[[5, 1, 5, 6, 5, 4, 4, 6, 8],
 [6, 5, 7, 6, 9, 7, 6, 6, 4],
 [6, 5, 6, 5, 9, 7, 6, 6, 5],
 [3, 3, 6, 6, 4, 6, 6, 4, 6],
 [5, 2, 7, 7, 8, 6, 5, 5, 5]] ⇒ 5

[[-11, -34, 27, -9, -34, 10, -20, 28, -19],
 [-11, 17, -15, 7, -45, 25, 28, -39, -4],
 [9, -1, -15, -3, 0, -11, 17, -12, -9],
 [10, 6, -6, -19, -9, -17, 13, 6, -19],
 [12, 19, 10, -16, -28, -1, -26, 4, -11],
 [16, 13, 11, 27, -17, 22, -26, -45, -3],
 [49, 27, -5, -44, 14, 5, -7, -45, 37],
 [23, -4, -1, 3, -25, 7, 24, 0, 15],
 [32, 17, -4, -44, -23, -17, -16, -27, 16],
 [14, -34, 22, 8, -45, 17, 6, 31, 21]] ⇒ 31

[[99, 62, 48, 65, 69, 77, 32, 48],
 [50, 39, 60, 14, 47, 24, 36, 80],
 [49, 85, 60, 87, 30, 55, 69, 32],
 [67, 53, 33, 61, 44, 67, 36, 68],
 [68, 5, 93, 52, 74, 84, 33, 59]] ⇒ 33

[[597, 673, 821, 562, 590, 584, 403, 763, 791, 269, 628, 530, 473, 493],
 [425, 559, 335, 422, 251, 542, 705, 786, 592, 702, 519, 698, 571, 605],
 [736, 341, 578, 497, 534, 535, 638, 496, 720, 700, 419, 347, 580, 599],
 [771, 551, 287, 451, 662, 483, 462, 594, 456, 340, 730, 630, 547, 556],
 [698, 388, 793, 478, 800, 682, 623, 639, 378, 771, 499, 485, 552, 344],
 [473, 373, 580, 462, 634, 408, 502, 529, 609, 505, 451, 593, 877, 403],
 [573, 722, 180, 569, 752, 523, 464, 493, 573, 482, 327, 595, 364, 752],
 [548, 271, 605, 697, 527, 482, 465, 676, 468, 817, 511, 529, 519, 897],
 [472, 733, 447, 545, 499, 509, 423, 444, 529, 810, 500, 341, 560, 377]] ⇒ 560

[[4833, 6208, 5729, 5997, 6193, 5926, 3978],
 [4904, 6108, 5203, 5277, 5307, 5253, 3043],
 [5329, 4844, 4478, 4257, 4100, 4322, 4317],
 [6053, 5022, 6486, 7082, 7545, 6910, 8990],
 [5714, 4907, 5564, 5778, 5956, 5718, 7205],
 [4670, 5329, 4301, 4006, 3764, 4087, 2937],
 [5251, 3738, 4446, 4171, 4009, 4251, 6872]] ⇒ 4251

[[8, 7, 8, 6, 4, 3, 6, 7, 4, 4, 7, 7, 4, 7],
 [6, 6, 3, 3, 6, 5, 5, 5, 5, 7, 8, 7, 5, 4],
 [5, 4, 6, 5, 2, 7, 7, 8, 6, 4, 5, 6, 3, 4],
 [6, 3, 6, 4, 7, 6, 3, 3, 6, 3, 5, 7, 5, 5],
 [5, 7, 3, 4, 7, 1, 5, 4, 6, 4, 7, 3, 6, 4],
 [8, 8, 5, 5, 6, 7, 7, 5, 4, 4, 4, 6, 3, 8],
 [4, 4, 4, 5, 3, 5, 5, 7, 6, 6, 5, 5, 2, 7],
 [6, 4, 4, 7, 7, 6, 8, 3, 4, 6, 4, 6, 4, 5],
 [6, 6, 4, 4, 5, 5, 4, 7, 2, 6, 3, 7, 7, 7],
 [3, 7, 7, 5, 6, 5, 6, 6, 5, 8, 6, 7, 4, 4],
 [5, 5, 6, 6, 7, 8, 6, 5, 4, 7, 9, 4, 5, 7],
 [3, 4, 5, 3, 4, 4, 7, 4, 6, 5, 5, 5, 5, 8]] ⇒ 5

[[59, 124, 60, 94, 143, 128, 153, 164, 100, 105],
 [28, 155, 26, 121, 82, 92, 89, 71, 111, 41],
 [177, 71, 173, 88, 124, 119, 127, 133, 108, 156],
 [6, 144, 8, 123, 113, 106, 109, 132, 102, 68],
 [124, 139, 121, 38, 187, 170, 240, 190, 103, 121],
 [103, 153, 99, 95, 101, 113, 131, 75, 115, 68],
 [245, 113, 227, 53, 96, 127, 154, 60, 124, 119],
 [159, 164, 154, 40, 139, 153, 212, 93, 109, 78]] ⇒ 109

[[-291, -282, 107, 341, -12, 506, 3, 435, -482, -169, 57],
 [81, -102, -74, 61, -296, -521, -324, 140, -174, -128, -112],
 [-42, -6, -73, 64, -203, 5, -427, -229, -62, -467, -193],
 [-72, -58, -51, -142, 28, -149, -37, -123, -196, -84, -126],
 [-105, 61, -189, -127, -61, -500, -253, 221, -291, -17, -395]] ⇒ -17
